Below is a small trained network, with its code and all its weights. Each question gives an input and a class and asks what happens when units are switched off, that is, made to give their printed mean instead of their output.

import numpy as np


def w(rows, s, z=0):
    codes = np.array(rows[::2]) - 128.0
    scale = np.full(codes.shape[1], s)
    scale[-1] = z or s
    return codes * scale


def norm(h):
    return h / np.sqrt((h * h).mean(-1, keepdims=True) + 1e-5)


def f(y):
    return np.maximum(y, 0)


def log_softmax(a):
    a = a - a.max(-1, keepdims=True)
    return a - np.log(np.exp(a).sum(-1, keepdims=True))


def net(x, mask):
    res = np.array(x, float).reshape(1, 6) / 4 @ E
    u = 0
    for l in range(4):
        y = f(norm(res) @ A[l][:, :-1].T + A[l][:, -1])
        res = res + np.where(mask[u : u + 6], y, B[l][:, -1]) @ B[l][:, :-1]
        u += 6
    return log_softmax(norm(res)[-1] @ U[:, :-1].T + U[:, -1])


A, B = {}, {}
E = w([
[153,212,254,177],'x0',
[161,248,84,78],'x1',
[128,129,126,130],'x2',
[127,128,128,127],'x3',
[130,131,125,129],'x4',
[46,85,185,41],'x5',
],0.0079)
A[0] = w([
[83,64,173,220,2],'0.n1',
[183,87,106,68,44],'0.n2',
[149,168,126,101,144],'0.n3',
[85,64,141,82,42],'0.n4',
[170,124,55,221,172],'0.n5',
[123,2,176,165,19],'0.n6',
],0.008,0.0043)
B[0] = w([
[119,103,95,193,180],'0.n1',
[129,112,105,99,144],'0.n2',
[123,124,112,178,200],'0.n3',
[140,110,141,129,184],'0.n4',
[167,86,145,73,255],'0.n5',
[86,110,93,254,214],'0.n6',
],0.0088,0.0039)
A[1] = w([
[150,171,47,35,44],'1.n1',
[123,238,160,133,74],'1.n2',
[92,38,95,187,32],'1.n3',
[165,95,88,136,158],'1.n4',
[168,137,254,127,4],'1.n5',
[49,92,172,85,167],'1.n6',
],0.0085,0.0034)
B[1] = w([
[67,138,130,176,243],'1.n1',
[88,70,105,130,250],'1.n2',
[116,154,105,129,253],'1.n3',
[192,128,143,129,224],'1.n4',
[132,181,108,150,201],'1.n5',
[254,76,173,110,239],'1.n6',
],0.013,0.0036)
A[2] = w([
[98,77,44,108,2],'2.n1',
[85,207,133,2,230],'2.n2',
[77,202,71,173,144],'2.n3',
[139,50,57,105,93],'2.n4',
[105,177,229,216,37],'2.n5',
[71,68,96,180,133],'2.n6',
],0.0094,0.0046)
B[2] = w([
[116,176,120,66,181],'2.n1',
[145,85,167,217,240],'2.n2',
[83,96,123,168,254],'2.n3',
[134,204,162,75,253],'2.n4',
[78,230,71,6,223],'2.n5',
[71,143,124,174,249],'2.n6',
],0.012,0.0042)
A[3] = w([
[176,97,132,217,115],'3.n1',
[246,118,184,134,149],'3.n2',
[170,175,88,148,115],'3.n3',
[137,150,88,53,64],'3.n4',
[128,36,9,57,176],'3.n5',
[190,138,145,60,3],'3.n6',
],0.011,0.0032)
B[3] = w([
[71,78,141,115,243],'3.n1',
[120,39,70,46,240],'3.n2',
[184,31,118,117,208],'3.n3',
[35,129,125,179,188],'3.n4',
[152,255,199,137,255],'3.n5',
[32,123,60,111,180],'3.n6',
],0.0099,0.0044)
U = w([
[158,231,142,61,63],'0',
[140,112,114,104,253],'1',
[169,113,161,223,63],'2',
[248,91,165,65,105],'3',
],0.015,0.0034)

Each question gives the input, the list of numbers given to net, and the class t.
The units are the neurons (one row each of A and B). Each row of codes is followed by its name. A weight is (code - 128) times the scale printed after its matrix; where a second scale follows, it is the last column's (A, B and U).
mask holds one flag per neuron, layer by layer. A switched-off neuron (its flag False) gives its mean, the last column of its row in B, instead of its output. The means were averaged over made-up inputs and are rounded, as every weight is.
A unit's drop is (log p(t) with every unit on - log p(t) with that unit switched off) / (log p(t) with every unit on - log p(t) with every unit switched off).
The circuit of an input: a set's keep is (log p(t) with only the set's units on - log p(t) with every unit switched off) / (log p(t) with every unit on - log p(t) with every unit switched off). Starting from the 12 units with the biggest drops (on a tie, the unit counted first), units are removed one at a time, each time the one whose removal leaves the highest keep (on an exact tie, the one counted first), for as long as the keep stays at least 0.8.
units of the circuit, in order: the units of the circuit, biggest drop first
top k neurons: the k neurons with the biggest drops, biggest first
top k neurons in layer l: the k neurons of layer l with the biggest drops, biggest first
input [-6,0,2,-3,-2,8], class 3: top 2 neurons => 1.n6; 2.n5
input [-5,-8,2,3,8,7], class 2: units of the circuit, in order => 0.n6; 2.n5; 3.n2
input [2,8,-7,0,-3,-5], class 2: top neuron => 1.n6
input [6,-6,-1,-8,1,-6], class 1: top 2 neurons in layer 3 => 3.n5; 3.n3
input [-7,8,-7,-6,0,-4], class 2: units of the circuit, in order => 1.n1; 2.n5
input [3,8,-1,8,0,1], class 1: units of the circuit, in order => 1.n2; 3.n5
input [5,6,-8,-4,-8,0], class 2: top 2 neurons in layer 1 => 1.n6; 1.n1
input [-5,-5,2,-5,5,-1], class 0: top 2 neurons => 2.n2; 3.n5
input [-3,6,8,-2,-7,-7], class 3: units of the circuit, in order => 0.n5; 3.n3
input [-5,0,8,7,-5,-8], class 3: top 3 neurons => 1.n4; 2.n5; 3.n3
input [-5,1,-2,-3,8,-6], class 3: units of the circuit, in order => 1.n4; 0.n5
input [-3,7,-5,-5,0,-4], class 2: top 2 neurons => 1.n1; 1.n6
input [7,-2,-8,3,4,5], class 0: top 2 neurons => 2.n5; 1.n5
input [0,-2,5,3,-2,7], class 3: units of the circuit, in order => 1.n6
input [-6,-8,-7,-5,8,-1], class 2: top 2 neurons in layer 3 => 3.n5; 3.n2
input [5,-3,-8,5,-5,-5], class 0: top 3 neurons => 2.n5; 1.n6; 2.n2
input [-4,4,-3,-2,-3,-7], class 3: top 4 neurons => 0.n5; 2.n5; 1.n4; 3.n3
input [-1,6,3,4,4,-6], class 2: top 2 neurons => 1.n6; 1.n1
input [-6,0,2,-6,8,7], class 3: top 2 neurons in layer 1 => 1.n6; 1.n2
input [-8,-4,-1,8,-4,-2], class 0: units of the circuit, in order => 3.n5
input [-3,-3,-4,2,-3,-5], class 3: top 2 neurons => 1.n4; 2.n5
input [-3,3,-3,-5,0,-7], class 3: top 2 neurons => 0.n5; 2.n5
input [1,-5,8,-5,3,8], class 3: top 3 neurons => 1.n6; 1.n1; 2.n3
input [-6,-3,-4,3,1,6], class 0: top 2 neurons in layer 2 => 2.n2; 2.n4
input [8,-6,-7,-4,-1,-5], class 0: top 2 neurons => 2.n5; 1.n6
